Below are the code and all the weights of a small trained network. Each question names an input and a class and asks about switching units off, where a switched-off unit gives its printed mean instead of its output.

import numpy as np


def w(rows, s, z=0):
    codes = np.array(rows[::2]) - 128.0
    scale = np.full(codes.shape[1], s)
    scale[-1] = z or s
    return codes * scale


def norm(h):
    return h / np.sqrt((h * h).mean(-1, keepdims=True) + 1e-5)


def f(y):
    return y / 2 * (1 + np.tanh(0.7978845608 * (y + 0.044715 * y**3)))


def log_softmax(a):
    a = a - a.max(-1, keepdims=True)
    return a - np.log(np.exp(a).sum(-1, keepdims=True))


def net(x, mask):
    res = np.array(x, float).reshape(1, 4) / 4 @ E
    u = 0
    for l in range(2):
        y = f(norm(res) @ A[l][:, :-1].T + A[l][:, -1])
        res = res + np.where(mask[u : u + 9], y, B[l][:, -1]) @ B[l][:, :-1]
        u += 9
    return log_softmax(norm(res)[-1] @ U[:, :-1].T + U[:, -1])


A, B = {}, {}
E = w([
[52,89,58,62,145,214,161,192,54],'x0',
[189,82,161,51,211,74,3,201,68],'x1',
[169,138,214,162,38,168,108,168,41],'x2',
[216,131,62,110,85,87,160,107,80],'x3',
],0.0062)
A[0] = w([
[104,91,213,153,178,213,106,156,210,47],'L0N0',
[134,144,172,96,156,92,43,111,125,219],'L0N1',
[205,194,209,230,117,134,107,93,176,95],'L0N2',
[53,112,204,162,154,123,78,146,169,52],'L0N3',
[151,202,74,158,113,224,168,114,167,157],'L0N4',
[170,80,143,116,125,123,91,143,141,86],'L0N5',
[254,124,24,123,87,113,120,81,95,67],'L0N6',
[90,147,91,79,169,53,117,109,197,9],'L0N7',
[151,147,238,118,67,149,141,195,110,4],'L0N8',
],0.0067,0.0033)
B[0] = w([
[174,225,82,67,89,149,22,13,84,174],'L0N0',
[116,100,147,174,119,34,168,177,126,229],'L0N1',
[110,52,53,162,62,78,123,117,185,253],'L0N2',
[228,174,89,4,75,87,87,54,71,170],'L0N3',
[86,126,187,124,166,54,75,161,94,215],'L0N4',
[67,182,83,174,166,112,200,168,155,146],'L0N5',
[141,201,112,126,113,182,28,107,155,219],'L0N6',
[166,41,110,160,81,210,171,107,203,171],'L0N7',
[183,70,176,143,113,253,176,151,222,181],'L0N8',
],0.0073,0.0051)
A[1] = w([
[232,97,135,106,173,81,71,174,110,143],'L1N0',
[77,91,101,78,106,128,138,153,24,95],'L1N1',
[68,253,136,166,29,109,199,97,150,92],'L1N2',
[121,244,100,57,89,137,85,122,101,119],'L1N3',
[124,169,44,71,226,127,175,81,203,94],'L1N4',
[107,132,63,142,146,246,115,199,136,70],'L1N5',
[200,255,27,150,102,130,124,155,110,3],'L1N6',
[68,122,109,49,155,187,173,154,72,25],'L1N7',
[171,160,182,125,20,186,156,142,64,103],'L1N8',
],0.0081,0.0039)
B[1] = w([
[24,184,104,103,142,203,219,95,80,255],'L1N0',
[96,122,149,204,116,5,139,91,232,183],'L1N1',
[68,165,119,32,219,118,158,208,27,243],'L1N2',
[133,193,91,197,123,137,6,91,104,212],'L1N3',
[222,45,254,157,101,253,84,171,83,228],'L1N4',
[185,153,73,188,54,33,146,101,224,173],'L1N5',
[109,200,155,55,88,182,45,66,165,174],'L1N6',
[180,199,129,126,83,8,172,68,163,182],'L1N7',
[178,29,153,110,198,199,111,111,180,235],'L1N8',
],0.0077,0.0051)
U = w([
[150,131,102,184,87,27,162,111,204,202],'0',
[182,9,162,131,142,221,156,158,143,211],'1',
[134,221,120,80,125,175,72,86,115,4],'2',
[44,150,139,109,204,104,201,189,56,114],'3',
[97,95,74,170,112,126,91,160,142,97],'4',
],0.012,0.0015)

Each question gives the input, the list of numbers given to net, and the class t.
The units are the neurons (one row each of A and B). Each row of codes is followed by its name. A weight is (code - 128) times the scale printed after its matrix; where a second scale follows, it is the last column's (A, B and U).
mask holds one flag per neuron, layer by layer. A switched-off neuron (its flag False) gives its mean, the last column of its row in B, instead of its output. The means were averaged over made-up inputs and are rounded, as every weight is.
A unit's drop is (log p(t) with every unit on - log p(t) with that unit switched off) / (log p(t) with every unit on - log p(t) with every unit switched off).
most important unit: the unit with the biggest drop
k most important neurons: the k neurons with the biggest drops, biggest first
top k neurons in layer l: the k neurons of layer l with the biggest drops, biggest first
input [6,3,5,-7], class 2: most important unit => L0N0
input [3,-7,-3,-5], class 3: 2 most important neurons => [L1N2, L0N6]
input [5,-4,-6,3], class 1: 2 most important neurons => [L1N4, L1N3]
input [7,1,7,-6], class 0: top 3 neurons in layer 1 => [L1N5, L1N7, L1N1]
input [6,-7,1,5], class 3: 2 most important neurons => [L1N2, L0N8]
input [-1,3,-6,-5], class 1: top 2 neurons in layer 0 => [L0N7, L0N6]
input [-6,-7,-3,8], class 2: 4 most important neurons => [L0N6, L1N2, L0N1, L1N6]
input [4,3,-5,-5], class 1: 3 most important neurons => [L1N4, L0N7, L0N6]
input [-3,6,2,-3], class 3: 2 most important neurons => [L1N0, L0N1]
input [-2,-6,0,-8], class 2: top 3 neurons in layer 0 => [L0N0, L0N3, L0N1]
input [4,8,3,6], class 3: 2 most important neurons => [L1N0, L0N0]
input [0,-7,-6,-5], class 3: 2 most important neurons => [L1N2, L0N4]
input [5,-4,-1,-4], class 0: 3 most important neurons => [L1N1, L1N7, L0N6]
input [-6,4,4,-6], class 0: top 2 neurons in layer 0 => [L0N2, L0N1]
input [-2,8,4,-2], class 3: most important neuron => [L1N0]
input [8,-5,8,2], class 0: 2 most important neurons => [L1N1, L1N5]
input [-5,1,7,-2], class 1: top 2 neurons in layer 0 => [L0N8, L0N4]
input [6,-4,-7,-3], class 1: 3 most important neurons => [L1N4, L1N3, L0N7]
input [-6,2,1,8], class 2: 2 most important neurons => [L0N6, L1N6]
input [6,-5,-5,4], class 0: most important unit => L1N7
input [-1,7,6,1], class 3: top 2 neurons in layer 1 => [L1N0, L1N4]
input [-6,-6,-3,8], class 2: top 2 neurons in layer 1 => [L1N2, L1N6]
input [7,6,-8,-2], class 1: top 2 neurons in layer 1 => [L1N4, L1N3]
input [8,7,7,8], class 0: top 2 neurons in layer 1 => [L1N1, L1N5]
input [2,0,-5,6], class 2: top 2 neurons in layer 0 => [L0N6, L0N2]
